Here is a tiny trained network, its code and every weight. The questions are about switching its units off for an input and a class, where a switched-off unit gives its printed mean instead of its output.

import numpy as np


def w(rows, s, z=0):
    codes = np.array(rows[::2]) - 128.0
    scale = np.full(codes.shape[1], s)
    scale[-1] = z or s
    return codes * scale


def f(y):
    return y / 2 * (1 + np.tanh(0.7978845608 * (y + 0.044715 * y**3)))


def log_softmax(a):
    a = a - a.max(-1, keepdims=True)
    return a - np.log(np.exp(a).sum(-1, keepdims=True))


def net(x, mask):
    res = np.array(x, float).reshape(1, 7) / 4 @ E
    y = f(res @ A[0][:, :-1].T + A[0][:, -1])
    res = res + np.where(mask, y, B[0][:, -1]) @ B[0][:, :-1]
    return log_softmax(res[-1] @ U[:, :-1].T + U[:, -1])


A, B = {}, {}
E = w([
[130,127,125,128,130,128],'x0',
[173,224,231,74,172,199],'x1',
[16,163,111,236,167,177],'x2',
[206,154,50,161,148,146],'x3',
[61,254,53,44,129,92],'x4',
[126,128,128,127,126,130],'x5',
[122,69,93,68,243,156],'x6',
],0.0081)
A[0] = w([
[98,192,145,244,132,136,108],'N1',
[241,117,172,67,93,3,107],'N2',
[251,169,1,181,161,205,113],'N3',
[145,148,205,63,130,176,135],'N4',
[141,38,175,181,98,193,104],'N5',
[127,58,130,125,191,187,168],'N6',
[47,148,139,207,170,135,117],'N7',
[160,176,176,128,137,209,115],'N8',
[72,87,193,110,156,103,254],'N9',
[148,199,222,109,164,192,138],'N10',
[74,66,157,72,244,107,115],'N11',
[183,194,158,90,176,195,95],'N12',
[44,200,85,66,135,113,137],'N13',
[134,131,205,189,13,135,135],'N14',
[71,166,87,60,125,73,119],'N15',
[185,117,99,51,36,135,114],'N16',
[127,245,56,101,87,114,88],'N17',
[122,60,29,108,108,17,118],'N18',
[76,151,100,176,129,219,116],'N19',
[103,51,65,146,52,99,150],'N20',
[123,184,193,163,7,83,118],'N21',
],0.0084,0.0053)
B[0] = w([
[155,177,154,85,213,125,197],'N1',
[113,145,190,32,225,177,251],'N2',
[147,245,62,68,25,106,217],'N3',
[54,149,100,151,97,158,198],'N4',
[163,58,200,178,53,148,213],'N5',
[184,137,113,97,96,43,195],'N6',
[158,199,215,84,168,204,207],'N7',
[70,56,101,205,113,124,180],'N8',
[146,185,127,84,47,93,225],'N9',
[62,107,103,170,79,136,220],'N10',
[161,173,1,131,179,15,204],'N11',
[56,47,92,154,143,143,198],'N12',
[231,79,157,193,74,100,228],'N13',
[165,141,70,172,138,42,226],'N14',
[236,53,161,153,61,197,205],'N15',
[141,143,201,65,202,138,205],'N16',
[163,25,157,186,124,113,210],'N17',
[46,119,122,148,138,199,254],'N18',
[178,154,231,91,206,144,185],'N19',
[72,162,116,141,144,197,247],'N20',
[90,144,58,134,181,15,215],'N21',
],0.0069,0.0077)
U = w([
[244,26,161,166,70,148,76],'0',
[144,158,186,81,236,184,70],'1',
[152,134,51,133,173,28,124],'2',
[8,90,90,148,97,227,68],'3',
[153,179,114,98,57,116,253],'4',
],0.011,0.0062)

Each question gives the input, the list of numbers given to net, and the class t.
The units are the neurons (one row each of A and B). Each row of codes is followed by its name. A weight is (code - 128) times the scale printed after its matrix; where a second scale follows, it is the last column's (A, B and U).
mask holds one flag per neuron, in row order. A switched-off neuron (its flag False) gives its mean, the last column of its row in B, instead of its output. The means were averaged over made-up inputs and are rounded, as every weight is.
A unit's drop is (log p(t) with every unit on - log p(t) with that unit switched off) / (log p(t) with every unit on - log p(t) with every unit switched off).
The circuit of an input: a set's keep is (log p(t) with only the set's units on - log p(t) with every unit switched off) / (log p(t) with every unit on - log p(t) with every unit switched off). Starting from the 12 units with the biggest drops (on a tie, the unit counted first), units are removed one at a time, each time the one whose removal leaves the highest keep (on an exact tie, the one counted first), for as long as the keep stays at least 0.8.
units of the circuit, in order: the units of the circuit, biggest drop first
most important unit: the unit with the biggest drop
k most important neurons: the k neurons with the biggest drops, biggest first
input [-2,-2,1,-7,7,5,7], class 0: 2 most important neurons => (N15, N13)
input [2,7,0,5,0,-8,-6], class 3: 4 most important neurons => (N10, N12, N8, N11)
input [-6,-3,5,-8,-6,4,4], class 4: units of the circuit, in order => (N9, N6)
input [-2,6,4,0,1,7,-6], class 2: units of the circuit, in order => (N21, N14)
input [-4,0,4,-8,-2,4,-1], class 4: most important unit => N9
input [8,3,6,7,-3,-8,4], class 4: 3 most important neurons => (N3, N2, N6)
input [-5,-6,0,8,-2,7,5], class 4: 3 most important neurons => (N3, N6, N12)
input [-7,-5,2,1,3,7,-2], class 3: units of the circuit, in order => (N18, N11)
input [7,1,1,7,-3,4,7], class 2: units of the circuit, in order => (N11, N6)
input [4,5,5,7,5,1,2], class 4: 4 most important neurons => (N3, N5, N18, N2)
input [-2,-5,-6,7,-5,4,8], class 2: 2 most important neurons => (N11, N6)
input [8,-7,-8,-6,1,-3,-8], class 1: units of the circuit, in order => (N2, N16)
input [3,-3,2,6,-1,-8,4], class 4: 3 most important neurons => (N3, N21, N14)
input [6,-1,6,-1,5,4,-8], class 2: units of the circuit, in order => (N21)
input [-4,1,5,-6,0,7,2], class 4: 2 most important neurons => (N2, N9)
input [-3,6,-1,-7,8,-3,8], class 0: units of the circuit, in order => (N15, N13)
input [-3,2,5,4,5,-8,4], class 0: units of the circuit, in order => (N13, N17, N15)
input [-8,5,-3,-7,-4,-1,6], class 4: units of the circuit, in order => (N9, N4)
input [-8,4,-5,1,0,7,-5], class 1: 4 most important neurons => (N2, N16, N11, N3)
input [8,4,-7,-2,6,4,-8], class 2: units of the circuit, in order => (N21)
input [-4,8,6,0,-8,-8,1], class 0: 4 most important neurons => (N5, N6, N18, N20)
input [7,-4,2,-7,7,7,6], class 0: units of the circuit, in order => (N15, N13)
input [-5,5,-6,6,8,4,-7], class 0: 3 most important neurons => (N17, N15, N13)
input [-3,8,7,3,-7,-4,2], class 3: 3 most important neurons => (N10, N8, N12)
input [-4,-7,-1,0,6,1,-4], class 3: 2 most important neurons => (N18, N20)
